data =
[[ -3 -29  13 -27 -18  30 -34 -18  -4  14   2  -3 -11 -16 -31  -4]
 [ -2  16  -6  15  56   8  -2  21   1  12  21  -7 -12 -12 -20 -18]
 [-15  -1   9  12  48  -7 -12  14   6  -4  35   1 -13 -16 -26 -16]
 [-10 -23  16 -18 -23  26 -32 -30  -7  25   2   1  -9   2 -26  -2]
 [ -4  30 -13 -23  19  -5  14  12  16  -3   4   2 -14   4  52  20]
 [ 13  26 -12 -18  -8  -7  38   6 -14  -5  20  -9  10   0  41  21]
 [-11 -22  18 -15 -25  23 -32 -31  -7  28   2   3  -9   5 -24  -2]
 [ 12  21 -16  15  53  15   0  26   3  15   6  -5 -14 -10  -6 -20]
 [ 23   7 -24   4 -25 -10  36   3 -24 -18  13  -5  15  23  21  20]
 [  4 -32  11 -27 -13  26 -32  -9  -1   0   4  -2 -11 -28 -31  -9]
 [ -6  -8  32  19 -38  -7 -10 -33  -5  23 -22  12  16   6  -2 -15]
 [  6  30  -9 -23  -1  -7  34   8  -6  -3  17  -8   4  -2  45  22]
 [  0 -30  11 -27 -15  30 -34 -15  -3   8   2  -3 -10 -21 -31  -5]
 [ 18  21 -24   7  41  12  -4  24  16   4 -13   9 -24   2  27 -11]
 [ -9  -5 -20  11 -30 -17  24   0  -5 -18 -23 -12  21  35 -11  26]]
Indices start at 1.
(1, 1) => -3
(7, 13) => -9
(5, 16) => 20
(8, 6) => 15
(4, 7) => -32
(11, 12) => 12
(11, 9) => -5
(10, 14) => -28
(10, 2) => -32
(1, 4) => -27
(14, 1) => 18
(13, 4) => -27
(4, 9) => -7
(8, 3) => -16
(11, 1) => -6
(9, 1) => 23
(2, 16) => -18
(11, 11) => -22
(10, 13) => -11
(2, 11) => 21
(12, 5) => -1
(2, 8) => 21
(14, 12) => 9
(11, 3) => 32
(13, 6) => 30
(8, 10) => 15
(10, 5) => -13
(14, 6) => 12
(13, 8) => -15
(3, 15) => -26
(13, 15) => -31
(10, 11) => 4
(11, 13) => 16
(8, 8) => 26
(4, 16) => -2
(12, 11) => 17
(11, 7) => -10
(11, 10) => 23

M =
44,18,-20,-21,-3,-31,6,14,68
-15,-26,58,-72,19,-50,-39,-59,29
0,-39,28,-27,1,-46,-22,-72,-9
Rows and columns are counted from 1.
row 1 col 1 => 44
row 3 col 3 => 28
row 2 col 8 => -59
row 1 col 9 => 68
row 1 col 6 => -31
row 3 col 9 => -9
row 1 col 5 => -3
row 2 col 4 => -72
row 3 col 7 => -22
row 3 col 4 => -27
row 3 col 6 => -46

arr =
 36   66   -3   37   19   52   56
-27   27   19   29   12   23   -8
Indices start at 1.
(1, 1) => 36
(2, 5) => 12
(1, 5) => 19
(1, 3) => -3
(2, 7) => -8

X =
[[48 52 49 51 48 49 52]
 [33 57 53 73 49 58 47]
 [50 59 79 52 63 63 56]
 [58 50 35 48 39 43 44]
 [48 50 54 55 49 50 50]
 [58 44 46 58 40 42 41]
 [46 44 49 60 28 39 30]
 [48 56 37 58 52 45 57]
 [43 62 40 68 54 59 44]
 [36 58 61 70 50 62 40]
 [54 44 77 61 29 44 19]
 [39 65 82 66 54 63 48]]
Indices start at 1.
(1, 1) = 48
(4, 6) = 43
(5, 2) = 50
(12, 5) = 54
(9, 1) = 43
(11, 1) = 54
(3, 3) = 79
(4, 4) = 48
(8, 4) = 58
(3, 2) = 59
(2, 6) = 58
(6, 4) = 58
(2, 2) = 57
(9, 2) = 62
(3, 7) = 56
(10, 1) = 36
(10, 4) = 70
(12, 2) = 65
(5, 4) = 55
(10, 7) = 40
(12, 4) = 66
(4, 5) = 39
(3, 5) = 63
(6, 7) = 41
(8, 5) = 52
(10, 2) = 58
(4, 2) = 50
(6, 1) = 58
